Here is a tiny trained network, its code and every weight. The questions are about switching its units off for an input and a class, where a switched-off unit gives its printed mean instead of its output.

import numpy as np


def w(rows, s, z=0):
    codes = np.array(rows[::2]) - 128.0
    scale = np.full(codes.shape[1], s)
    scale[-1] = z or s
    return codes * scale


def norm(h):
    return h / np.sqrt((h * h).mean(-1, keepdims=True) + 1e-5)


def f(y):
    return np.maximum(y, 0)


def log_softmax(a):
    a = a - a.max(-1, keepdims=True)
    return a - np.log(np.exp(a).sum(-1, keepdims=True))


def net(x, mask):
    res = np.array(x, float).reshape(1, 4) / 4 @ E
    u = 0
    for l in range(4):
        y = f(norm(res) @ A[l][:, :-1].T + A[l][:, -1])
        res = res + np.where(mask[u : u + 4], y, B[l][:, -1]) @ B[l][:, :-1]
        u += 4
    return log_softmax(norm(res)[-1] @ U[:, :-1].T + U[:, -1])


A, B = {}, {}
E = w([
[241,216,204,99,191,153,26,171],'x0',
[134,209,10,88,183,170,152,114],'x1',
[149,177,40,216,88,108,97,54],'x2',
[112,126,139,153,125,186,115,126],'x3',
],0.012)
A[0] = w([
[110,123,147,181,111,235,108,124,8],'L0N0',
[151,145,123,193,111,97,95,109,66],'L0N1',
[137,105,162,162,100,109,105,126,1],'L0N2',
[161,143,118,101,123,2,137,135,17],'L0N3',
],0.036,0.014)
B[0] = w([
[89,28,127,126,252,201,56,45,201],'L0N0',
[208,149,74,137,24,128,102,76,254],'L0N1',
[44,212,221,203,200,12,229,101,205],'L0N2',
[77,40,144,146,253,197,63,52,224],'L0N3',
],0.02,0.0092)
A[1] = w([
[244,136,250,159,144,122,16,162,20],'L1N0',
[133,220,107,122,235,150,113,210,2],'L1N1',
[119,116,227,49,201,159,152,235,72],'L1N2',
[140,83,192,75,101,151,96,223,45],'L1N3',
],0.025,0.0067)
B[1] = w([
[49,117,177,14,84,122,84,166,215],'L1N0',
[99,129,147,98,161,148,138,192,191],'L1N1',
[195,144,86,197,99,112,111,2,254],'L1N2',
[131,101,127,206,111,128,149,129,167],'L1N3',
],0.021,0.019)
A[2] = w([
[240,85,201,163,122,180,125,211,69],'L2N0',
[184,178,129,152,174,149,191,254,94],'L2N1',
[203,102,148,149,149,143,159,217,1],'L2N2',
[170,175,78,97,180,184,129,153,156],'L2N3',
],0.04,0.0048)
B[2] = w([
[136,142,92,103,147,92,130,236,133],'L2N0',
[100,224,149,242,102,9,232,51,172],'L2N1',
[93,57,186,80,121,130,117,61,139],'L2N2',
[112,168,202,191,221,46,196,127,255],'L2N3',
],0.013,0.0094)
A[3] = w([
[123,121,252,144,78,90,104,136,57],'L3N0',
[192,96,111,185,108,200,141,253,1],'L3N1',
[222,109,170,170,138,222,168,237,84],'L3N2',
[92,19,115,212,72,119,166,158,154],'L3N3',
],0.027,0.0032)
B[3] = w([
[161,147,42,153,196,128,209,248,252],'L3N0',
[84,111,143,157,135,147,77,153,128],'L3N1',
[54,95,200,116,97,33,135,183,128],'L3N2',
[145,150,169,35,116,157,93,213,225],'L3N3',
],0.015,0.013)
U = w([
[250,138,53,209,19,127,110,67,37],'0',
[66,156,183,208,169,49,231,164,194],'1',
[74,5,139,127,237,227,64,95,43],'2',
[107,131,140,31,49,148,108,233,248],'3',
],0.013,0.0014)

Each question gives the input, the list of numbers given to net, and the class t.
The units are the neurons (one row each of A and B). Each row of codes is followed by its name. A weight is (code - 128) times the scale printed after its matrix; where a second scale follows, it is the last column's (A, B and U).
mask holds one flag per neuron, layer by layer. A switched-off neuron (its flag False) gives its mean, the last column of its row in B, instead of its output. The means were averaged over made-up inputs and are rounded, as every weight is.
A unit's drop is (log p(t) with every unit on - log p(t) with that unit switched off) / (log p(t) with every unit on - log p(t) with every unit switched off).
The circuit of an input: a set's keep is (log p(t) with only the set's units on - log p(t) with every unit switched off) / (log p(t) with every unit on - log p(t) with every unit switched off). Starting from the 12 units with the biggest drops (on a tie, the unit counted first), units are removed one at a time, each time the one whose removal leaves the highest keep (on an exact tie, the one counted first), for as long as the keep stays at least 0.8.
circuit, biggest first: the units of the circuit, biggest drop first
most important unit: the unit with the biggest drop
k most important neurons: the k neurons with the biggest drops, biggest first
top k neurons in layer l: the k neurons of layer l with the biggest drops, biggest first
input [6,3,-8,-4], class 0: circuit, biggest first => [L1N2]
input [2,6,3,5], class 1: circuit, biggest first => [L2N3 L1N2]
input [2,-3,-8,3], class 0: 2 most important neurons => [L1N2 L0N1]
input [3,8,7,-6], class 1: 2 most important neurons => [L2N3 L1N2]
input [-6,-4,4,-8], class 2: 2 most important neurons => [L0N3 L1N2]
input [0,3,-7,6], class 0: circuit, biggest first => [L1N2 L0N3]
input [7,-8,5,3], class 1: 3 most important neurons => [L0N2 L1N2 L3N0]
input [8,1,-8,-1], class 0: 4 most important neurons => [L1N2 L0N1 L1N3 L3N3]
input [4,8,-7,1], class 1: 2 most important neurons => [L1N1 L2N3]
input [-4,6,5,2], class 1: 2 most important neurons => [L1N2 L1N0]
input [8,3,7,-4], class 3: 2 most important neurons => [L1N0 L1N2]
input [-8,2,7,3], class 3: circuit, biggest first => [L1N2 L3N3]
input [6,-3,-2,-6], class 2: 2 most important neurons => [L0N3 L0N1]
input [4,0,-3,-1], class 3: most important unit => L1N0
input [-2,4,-4,-5], class 2: 4 most important neurons => [L0N3 L0N1 L2N1 L3N0]
input [8,4,-3,7], class 3: top 2 neurons in layer 1 => [L1N0 L1N1]
input [8,7,1,-1], class 3: 2 most important neurons => [L1N0 L0N2]
input [-4,7,6,-4], class 1: top 3 neurons in layer 1 => [L1N2 L1N0 L1N3]
input [5,6,5,1], class 1: circuit, biggest first => [L1N2 L2N3]
input [8,5,-6,7], class 3: circuit, biggest first => [L1N0]
input [-3,-6,-8,2], class 0: circuit, biggest first => [L1N2 L0N1]
